The symbols move the states like this.
$: kon->daf, kel->ruz, ruz->kel, lif->ror, tef->mul, gif->kol, ruk->kov, tur->mot, rin->nof, nof->rin, mik->fel, mav->pov, tav->mip, rel->zet, sep->gat, kav->zal, zal->kav, gat->sep, mul->tef, zet->rel, veg->kir, kol->gif, fel->mik, ror->lif, dad->ler, mot->tur, kir->veg, kov->ruk, mip->tav, daf->kon, pov->mav, ler->dad
%: kon->zas, kel->tur, ruz->mot, lif->mav, gif->mik, ruk->kir, tur->kel, nof->vuz, mik->gif, dus->tav, mav->lif, zom->mul, bal->ler, tav->dus, rel->sep, zas->kon, sep->rel, dat->kav, kav->dat, gat->zet, mul->zom, zet->gat, veg->kov, kol->fel, fel->kol, ror->pov, mot->ruz, kir->ruk, kov->veg, vuz->nof, pov->ror, ler->bal
!: kon->sep, kel->rin, ruz->nof, lif->fel, gif->pov, ruk->mip, rin->kel, nof->ruz, mik->ror, sug->kav, dus->veg, mav->kol, fid->ler, tav->kov, rel->zas, zas->rel, sep->kon, kav->sug, gat->daf, mul->fol, fol->mul, veg->dus, kol->mav, fel->lif, ror->mik, mot->vuz, kov->tav, vuz->mot, mip->ruk, daf->gat, pov->gif, ler->fid
@: kon->fol, kel->kol, ruz->gif, tef->gat, gif->ruz, ruk->dad, tur->fel, rin->mav, nof->pov, mik->mot, mav->rin, fid->tav, zom->rel, bal->veg, tav->fid, rel->zom, sep->mul, kav->giv, gat->tef, mul->sep, fol->kon, veg->bal, kol->kel, fel->tur, ror->vuz, dad->ruk, mot->mik, giv->kav, kov->ler, vuz->ror, pov->nof, ler->kov
^: kon->sug, kel->dad, ruz->ler, gif->kov, ruk->kol, nof->fid, mik->veg, sug->kon, dus->ror, mav->mip, fid->nof, bal->mot, tav->pov, rel->dat, sep->kav, dat->rel, kav->sep, zal->gat, gat->zal, mul->giv, veg->mik, kol->ruk, fel->kir, ror->dus, dad->kel, mot->bal, giv->mul, kir->fel, kov->gif, mip->mav, pov->tav, ler->ruz
&: kon->pov, kel->tef, ruz->mul, tef->kel, gif->sep, ruk->zal, nof->fol, mik->rel, sug->tav, mav->daf, zom->mot, tav->sug, rel->mik, zas->ror, sep->gif, dat->veg, kav->kov, zal->ruk, gat->kol, mul->ruz, fol->nof, zet->fel, veg->dat, kol->gat, fel->zet, ror->zas, mot->zom, giv->ler, kov->kav, daf->mav, pov->kon, ler->giv

The rows follow the links: the fewer symbols apart two states are, the more alike their rows tend to be.

Each row is also shifted at random along 10 hidden directions that mean nothing.

Rows with their states:
[ -15,  -13,  -18,    5,  -23,   11,   17,  -15,  -23,  -10,    6,   10,   12,   24,  -33,  -12,  -21,   37,    9,  -61,   36,  -13,  -18,   19,  -32,   -2,  -13,   11,  -20,  -25,  -15,   -8,  -46,   20,    2,   21,  -31,   30,   27,  -12,   -7,   18,   23,   30,   10] | veg
[  18,  -16,   -8,   15,    0,    8,  -12,  -15,  -34,   10,    2,   17,   -5,    5,   -8,    7,  -39,   49,   10,  -10,  -24,    7,  -12,   14,  -30,   66,   54,  -11,  -74,   24,  -23,  -42,   15,   28,   28,   29,   -3,   35,   56,   27,  -15,  -18,    1,  -56,   21] | bal
[  -3,  -42,  -18,    4,    0,  -11,   47,  -24,    4,   -5,  -19,   36,   -3,   10,   -5,   -7,   -5,  -58,   12,  -27,   20,   -3,    0,    6,  -30,  -44,  -18,   17,  -11,  -43,   27,  -32,  -16,  -18,   28,   32,    2,    4,   56,  -57,   -5,    8,   33,   32,  -29] | mot
[  23,   -2,   38,   -8,   17,   -3,  -39,  -48,   41,   41,    5,   -8,  -31,  -26,   68,    4,   36,  -89,   -1,   32,  -60,   36,  -12,  -14,  -19,   26,   82,   -3,   19,   24,   46,  -12,   76,  -13,   33,   -1,  -13,  -39,   -7,   -4,   22,   14,  -56,   -7,   -7] | tef
[ -11,  -87,  -37,    7,   10,   -4,   43,   -1,   -1,  -44,  -13,   17,  -28,    0,  -14,  -40,   30,  -67,  121,  -30,    6,    3,   30,  -18,  -24,  -60,  -38,   -5,   50,  -22,   39,  -39,  -12,  -77,   28,   55,  -23,   -4,   55,   42,  -37,   13,   28,   21,  -71] | vuz
[ -38,   -4,    7,    1,    5,   -9,   90,   49,   49,   -4,   -8,   -1,   10,   27,  -20,    5,   18,    1,   55,    1,  -16,  -31,   -6,  -17,   -9,  -41,  -57,    3,  -13,  -73,   -5,   30,  -22,  -42,  -14,  -38,   19,  -22,   -3,  -40,   -8,   39,   14,   41,  -25] | mav
[   1,    7,   12,  -18,  -26,   25,   11,  -30,   31,   48,   -4,    1,    0,   -1,   -3,  -16,    9,   26,   14,    2,  -14,    9,  -32,   18,  -26,   36,   35,    6,  -31,   -2,    1,   15,    3,   13,   14,  -19,  -19,  -11,   -1,  -32,    5,   37,  -22,   -9,   28] | ruk
[ -16,  -16,  -13,  -18,   32,   -2,   53,   35,  -28,  -24,   26,    5,   13,   68,  -36,   33,  -12,  -72,    0,    2,  -19,   -1,   12,  -30,   -5,   -8,   -3,  -24,    3,  -10,   21,   -5,   16,  -49,  -20,  -18,   14,    3,  -23,   74,   -8,  -39,    0,   21,  -21] | tur
[ -13,   -1,  -18,    0,   26,   -4,   71,   61,   18,  -33,   24,   19,   80,  -17,  -21,  -24,    5,   19,  -37,   -3,   40,  -57,    7,  -16,   27,  -92,  -78,    9,   33,  -22,   -9,    3,  -64,  -10,  -54,  -29,   56,   -4,    0, -100,    6,   45,   58,   38,  -28] | nof
[  17,   -2,   -2,  -10,  -49,   30,  -64,   15,  -49,   10,   32,   -8,  -57,  -52,  -24,  -41,  -20,  -82,  -58,   37,  -21,   32,   59,   26,    7,    9,  -35,  -19,   34,   50,  -28,    5,    2,   26,   18,   29,   -9,   23,   -9,   50,   32,  -55,   54,  -82,   26] | kav
[  -6,   27,    9,   17,  -28,  -16,   16,   -7,  -45,   -4,  -42,    3,  -20,   17,  -29,   29,  -47,    5,    9,   -5,    5,   18,   16,   31,  -15,   39,  -16,   -4,  -78,  -46,  -24,    3,  -30,   38,   16,   24,   11,   30,   16,  -22,    9,  -14,    3,   48,   17] | dat
[  -5,   26,   15,   17,  -17,    1,  -24,   15,  -25,  -21,  -39,   11,  -26,    0,   -8,   78,  -63,  -57,  -62,  -47,    4,   27,   46,    4,  -13,   79,   -1,  -44,  -46,   -9,  -51,  -19,  -35,   41,  -22,   22,   19,   23,  -29,   57,  -15,  -45,   35,   11,    9] | sug
[ -34,    6,   10,    5,   10,  -15,   15,   92,   53,  -36,    2,   34,    4,    5,  -24,  -27,   -9,    1,   -7,   -3,   -4,  -21,  -18,   29,  -44,  -31,  -34,  -10,  -17,  -71,   -3,  -14,  -66,   27,   -2,   -2,   48,   17,   36,  -70,   16,    4,   91,  -33,   10] | dus
[  27,    2,    3,  -18,   45,    2,  -70,  -50,   76,   17,  -68,   16,   -2,  -16,   61,   -9,   41,   75,   17,  -31,   77,  -21,  -29,   -6,   -2,   -9,   25,   48,   75,   71,   17,  -10,   19,  -21,  -23,  -13,   15,  -31,  -31,   32,  -12,  -26,  -41,  -50,   25] | rin
[  19,  -35,  -11,    4,    2,  -20,   40,  -39,   18,  -16,  -44,   -1,  -21,   13,   31,   18,  -49,  -36,   -7,  -65,   45,    7,  -11,  -20,    7,  -23,   -3,    6,   44,   -4,  -22,  -20,    0,    2,   -8,  -21,  -46,    4,   48,   -1,  -36,  -23,    5,  -38,  -38] | ruz
[  29,   11,   36,   -1,   33,   -6,  -86,   56,   14,  -33,    8,   33,  -17,  -25,   28,  -15,   42,  -26,    6,    2,   -1,   52,  -11,  -20,  -11,   -9,   53,  -24,    0,   26,   38,  -37,   27,   23,  -11,   18,   29,   12,   18,  128,    0,  -38,   10,  -68,   43] | giv
[ -19,   26,    2,    1,    0,   13,    3,   55,  -15,  -37,   -7,   12,   55,    9,  -35,   21,   -3,   51,  -21,  -13,   49,    1,   10,   -5,   15,  -10,  -27,  -30,  -13,  -29,   -6,   12,  -67,   17,  -61,    1,   37,   25,  -30,   32,  -23,   -1,   42,   39,   12] | tav
[  13,    0,   -9,   14,   18,  -16,  -14,   25,  -65,  -28,   16,   -1,   -6,    6,  -20,   -7,   -7,    3,    8,   35,  -16,   -6,   29,  -12,   28,  -12,  -27,   -4,  -28,   24,    8,  -10,   30,  -12,   11,   29,   33,   14,   20,   42,   17,  -40,   -1,   -1,    2] | zom
[ -25,  -22,  -24,  -17,  -16,   26,   39,   25,  -49,   -6,   88,  -23,   12,   45,  -62,  -29,  -16,    1,   28,  -25,  -47,  -15,  -10,   -6,  -15,    9,   14,  -10,   14,   28,  -17,    8,    0,  -17,   -3,  -11,  -59,   12,  -10,   49,    4,   14,   -6,  -18,    0] | kir
[   1,   18,   29,   25,   49,  -81,   15,   60,   57,  -78,  -76,  -20,  -36,   19,   59,   29,  -50,  -10,   55,   20,  -16,   15,  -31,  -24,   22,  -12,    6,  -16,   51,  -50,  -11,    1,   26,   29,  -39,  -47,   31,   -5,   35,   25,   -6,  -59,    2, -106,  -13] | fol

From each start, follow one symbol. Which state do you reach?
Answers are names.
start [  -7,    5,  -12,  -10,  -10,  -10,   41,  -60,   14,   13,  -48,  -39,  -11,   51,    8,   45,  -24,   28,   35,  -22,   10,    3,  -38,  -12,   32,   13,   20,   12,   32,   -8,  -11,   40,   26,  -18,  -31,  -60,  -68,  -13,  -30,   15,  -23,    4,  -79,   12,  -12]
@ -> kel
start [   0,  -13,  -17,   -9,  -46,   42,   -2,   16,  -41,   13,   43,    7,    6,  -22,  -44,  -39,  -24,   13,  -46,  -25,   23,   -1,   31,   18,    5,  -11,  -43,  -13,   -9,   23,  -36,   10,  -44,   17,   -8,   13,  -21,   30,   11,    9,   -5,    4,   45,  -17,   12]
^ -> gif
start [  14,   12,   11,   33,   -4,  -32,   65,   21,   -9,   11,    4,   -8,   -4,  -32,   16,  -11,  -45,  -21,  -17,   56,  -53,   -6,    9,   -1,   10,   -1,  -22,    1,  -68,  -37,  -28,    4,   29,   29,   26,  -25,   37,   -6,   75, -116,   39,   15,   10,  -28,  -17]
% -> zom
start [   0,   31,   23,    4,   -2,   13,  -37,   17,   10,   34,  -30,   32,  -52,  -30,    7,   25,   22,  -66,  -30,   38,  -28,   -8,   53,    4,  -20,   43,  -29,    1,  -59,    1,   -5,   11,   24,  -25,   47,   36,   73,  -22,  -24,   13,   13,  -42,   29,    9,   14]
! -> gat
start [   8,   55,   33,   20,   16,   -8,  -76,  -26,   42,   15,  -47,   22,   14,  -56,   50,   25,   46,   -5,  -85,   10,   54,    2,   17,    8,    8,  -10,    2,   16,   -3,   -9,   19,    0,  -16,   32,   -7,   21,   63,  -18,  -49,  -64,   14,    8,   11,   80,   14]
@ -> fol
start [  13,    6,    6,  -14,   30,    4,   10,  -17,   16,   22,   -9,  -14,   20,   23,   25,   31,   -7,  -13,   -5,   68,  -39,   16,  -19,  -16,   31,   18,   41,   -9,   -3,   12,   19,   21,   58,   -8,  -26,  -37,   18,  -17,  -26,   29,   -5,  -33,  -43,  -25,   -6]
% -> tur
start [ -12,   -4,    4,  -22,   -6,   27,  -12,  -26,   38,   22,  -31,   -8,    9,   -4,   -3,   -4,   21,   25,   37,   -6,   21,    7,   -1,   12,  -20,   16,   17,   -2,   36,   20,    6,   20,  -25,  -21,  -21,   -4,   -6,  -14,  -40,   11,  -19,   19,  -17,   11,   20]
$ -> tav
start [   5,   19,   17,  -18,    5,    6,  -37,    6,    0,   -3,   25,  -28,  -20,    9,    8,   -6,   59,  -23,   20,   20,  -17,   23,   -3,  -32,   28,  -14,   17,   -9,   46,   16,   36,   31,   50,  -22,   -9,  -19,  -20,  -23,  -51,   86,   12,   -5,  -48,    0,    8]
$ -> sep
start [ -18,  -22,    6,  -40,   13,   11,  -33,   -3,   59,    2,   38,    4,  -26,   14,    9,  -39,   69,  -86,   -4,   -1,    1,    2,  -19,    2,  -15,  -60,   14,   15,  110,    4,   75,   16,   26,  -37,   15,  -10,  -44,  -32,  -44,    3,   27,    1,    3,   -6,  -20]
^ -> kir
start [   6,   40,   14,   16,   11,  -14,  -96,    7,    7,   -8,  -31,    9,  -34,  -44,   30,   -3,   11,   19,  -41,   79,  -12,   -7,   24,   36,   16,   20,  -32,   12,  -10,   17,   -8,    7,   15,   25,   42,   36,   59,    0,  -15,  -37,   35,  -58,   21,  -38,   16]
% -> kon
start [  11,   18,    3,   31,   -9,  -32,  -14,   33,  -48,  -30,   18,  -41,  -28,    6,    3,    3,    6,   52,   44,    7,  -19,   12,    0,  -29,   45,    0,  -11,   -5,  -29,  -17,  -13,   15,   32,    8,   16,  -10,  -30,    6,   27,   87,  -15,  -10,  -33,  -29,   -3]
& -> gif
start [   5,   -3,   -4,   12,  -14,  -11,  -14,    6,   18,  -15,  -54,   30,  -29,   11,   11,    0,   25,   10,   12,  -58,   85,    2,  -11,  -14,   15,  -54,  -50,    8,   -5,  -60,   13,   13,  -21,    1,    3,    1,   -9,    2,   29,   56,  -34,  -31,   27,  -13,   -5]
$ -> kol
start [  22,   -4,    3,  -21,    6,   22,  -57,   26,   -9,   -8,   25,   26,    5,  -16,    5,   -9,  -12,  -35,  -69,   14,    7,   20,    6,    0,    6,    8,   25,  -33,   25,   55,    6,  -26,    9,   16,  -32,    9,    7,   27,    2,   84,   -2,  -61,   33,  -92,   14]
@ -> kov
